Below are the code and all the weights of a small trained network. Each question names an input and a class and asks about switching units off, where a switched-off unit gives its printed mean instead of its output.

import numpy as np


def w(rows, s, z=0):
    codes = np.array(rows[::2]) - 128.0
    scale = np.full(codes.shape[1], s)
    scale[-1] = z or s
    return codes * scale


def f(y):
    return y / 2 * (1 + np.tanh(0.7978845608 * (y + 0.044715 * y**3)))


def log_softmax(a):
    a = a - a.max(-1, keepdims=True)
    return a - np.log(np.exp(a).sum(-1, keepdims=True))


def net(x, mask):
    res = np.array(x, float).reshape(1, 4) / 4 @ E
    y = f(res @ A[0][:, :-1].T + A[0][:, -1])
    res = res + np.where(mask, y, B[0][:, -1]) @ B[0][:, :-1]
    return log_softmax(res[-1] @ U[:, :-1].T + U[:, -1])


A, B = {}, {}
E = w([
[89,123,138,128,130,130,106,1,123],'x0',
[37,130,139,129,208,119,138,151,114],'x1',
[207,129,205,133,197,122,153,112,112],'x2',
[174,129,24,124,206,125,139,104,128],'x3',
],0.0072)
A[0] = w([
[156,129,120,126,143,125,139,196,128,114],'neuron 1',
[209,128,101,127,34,129,121,90,128,32],'neuron 2',
[147,128,68,128,161,130,127,120,129,253],'neuron 3',
[106,128,135,127,123,125,125,65,119,23],'neuron 4',
[143,129,96,122,155,126,131,123,135,48],'neuron 5',
[141,136,128,131,132,126,133,182,116,59],'neuron 6',
[38,126,109,126,173,130,119,150,133,71],'neuron 7',
[82,131,167,129,201,122,138,139,112,50],'neuron 8',
[134,123,125,131,127,117,137,165,135,38],'neuron 9',
[139,126,115,124,120,134,120,198,122,67],'neuron 10',
[110,130,177,127,103,128,123,139,126,29],'neuron 11',
[101,122,203,125,79,124,128,139,129,16],'neuron 12',
[140,124,119,132,116,120,123,204,135,129],'neuron 13',
[152,131,68,127,162,128,131,112,125,42],'neuron 14',
[184,126,177,129,162,129,127,121,128,73],'neuron 15',
[91,126,135,130,124,122,120,5,130,86],'neuron 16',
[100,125,73,132,66,133,118,135,128,87],'neuron 17',
[146,124,84,124,155,122,134,118,130,81],'neuron 18',
[177,123,189,134,188,126,133,108,121,40],'neuron 19',
[101,131,179,130,90,131,126,144,129,224],'neuron 20',
[148,125,77,135,161,128,122,118,125,46],'neuron 21',
[67,124,48,131,82,126,124,134,129,46],'neuron 22',
],0.023,0.0065)
B[0] = w([
[127,109,131,120,181,186,124,78,127,197],'neuron 1',
[253,70,110,200,110,126,149,166,198,209],'neuron 2',
[90,70,163,148,129,58,89,84,36,220],'neuron 3',
[94,154,108,135,151,231,142,151,168,167],'neuron 4',
[89,148,124,158,82,161,135,162,137,145],'neuron 5',
[114,136,102,121,143,201,130,131,145,163],'neuron 6',
[231,90,116,172,98,116,146,159,185,215],'neuron 7',
[219,97,116,165,91,124,138,152,186,199],'neuron 8',
[108,155,117,152,119,212,147,156,172,139],'neuron 9',
[110,138,110,131,154,211,134,120,152,179],'neuron 10',
[76,154,116,170,62,161,126,164,139,159],'neuron 11',
[47,132,124,179,48,137,113,170,124,195],'neuron 12',
[125,99,144,104,172,188,120,69,124,203],'neuron 13',
[72,132,135,178,64,147,124,162,129,173],'neuron 14',
[120,193,125,56,119,93,146,147,162,186],'neuron 15',
[107,101,131,103,207,235,123,67,116,249],'neuron 16',
[120,199,136,55,119,99,145,149,159,194],'neuron 17',
[86,126,127,155,81,134,118,147,120,162],'neuron 18',
[127,211,124,34,111,94,130,144,164,199],'neuron 19',
[92,80,146,143,124,52,89,87,33,234],'neuron 20',
[74,134,109,161,67,145,114,159,139,163],'neuron 21',
[117,220,135,37,115,90,130,140,154,208],'neuron 22',
],0.032,0.012)
U = w([
[112,108,118,105,182,227,110,77,144,142],'0',
[60,107,143,166,42,109,73,164,85,125],'1',
[148,212,135,23,107,80,134,158,173,126],'2',
[252,69,100,167,96,116,142,175,198,105],'3',
[167,75,174,113,211,19,109,77,2,255],'4',
[111,156,104,170,197,123,202,223,106,90],'5',
[119,155,93,161,147,133,215,185,90,89],'6',
[128,177,67,168,184,123,151,188,92,87],'7',
],0.0078,0.0063)

Each question gives the input, the list of numbers given to net, and the class t.
The units are the neurons (one row each of A and B). Each row of codes is followed by its name. A weight is (code - 128) times the scale printed after its matrix; where a second scale follows, it is the last column's (A, B and U).
mask holds one flag per neuron, in row order. A switched-off neuron (its flag False) gives its mean, the last column of its row in B, instead of its output. The means were averaged over made-up inputs and are rounded, as every weight is.
A unit's drop is (log p(t) with every unit on - log p(t) with that unit switched off) / (log p(t) with every unit on - log p(t) with every unit switched off).
most important unit: the unit with the biggest drop
k most important neurons: the k neurons with the biggest drops, biggest first
drop of u: that unit's drop, to one decimal
input [-4,5,-8,8], class 1: most important unit => neuron 3
input [3,5,7,-7], class 1: 3 most important neurons => (neuron 12; neuron 20; neuron 22)
input [5,-8,8,0], class 2: 4 most important neurons => (neuron 19; neuron 15; neuron 7; neuron 8)
input [7,8,2,-8], class 1: 2 most important neurons => (neuron 12; neuron 20)
input [-1,-3,-1,0], class 4: 2 most important neurons => (neuron 7; neuron 8)
input [-4,-6,-6,3], class 2: 4 most important neurons => (neuron 22; neuron 17; neuron 7; neuron 8)
input [-4,3,0,-5], class 1: 2 most important neurons => (neuron 16; neuron 20)
input [4,2,0,-5], class 1: 3 most important neurons => (neuron 12; neuron 20; neuron 13)
input [-3,3,3,2], class 4: 2 most important neurons => (neuron 16; neuron 2)
input [-5,7,0,-6], class 3: 4 most important neurons => (neuron 7; neuron 8; neuron 3; neuron 16)
input [-4,6,5,6], class 1: 3 most important neurons => (neuron 3; neuron 2; neuron 14)
input [3,5,7,-3], class 2: drop of neuron 19 => 0.3
input [2,6,2,8], class 1: drop of neuron 12 => 0.0
input [1,-7,-8,6], class 2: most important unit => neuron 22
input [4,0,5,-1], class 2: drop of neuron 13 => 0.1
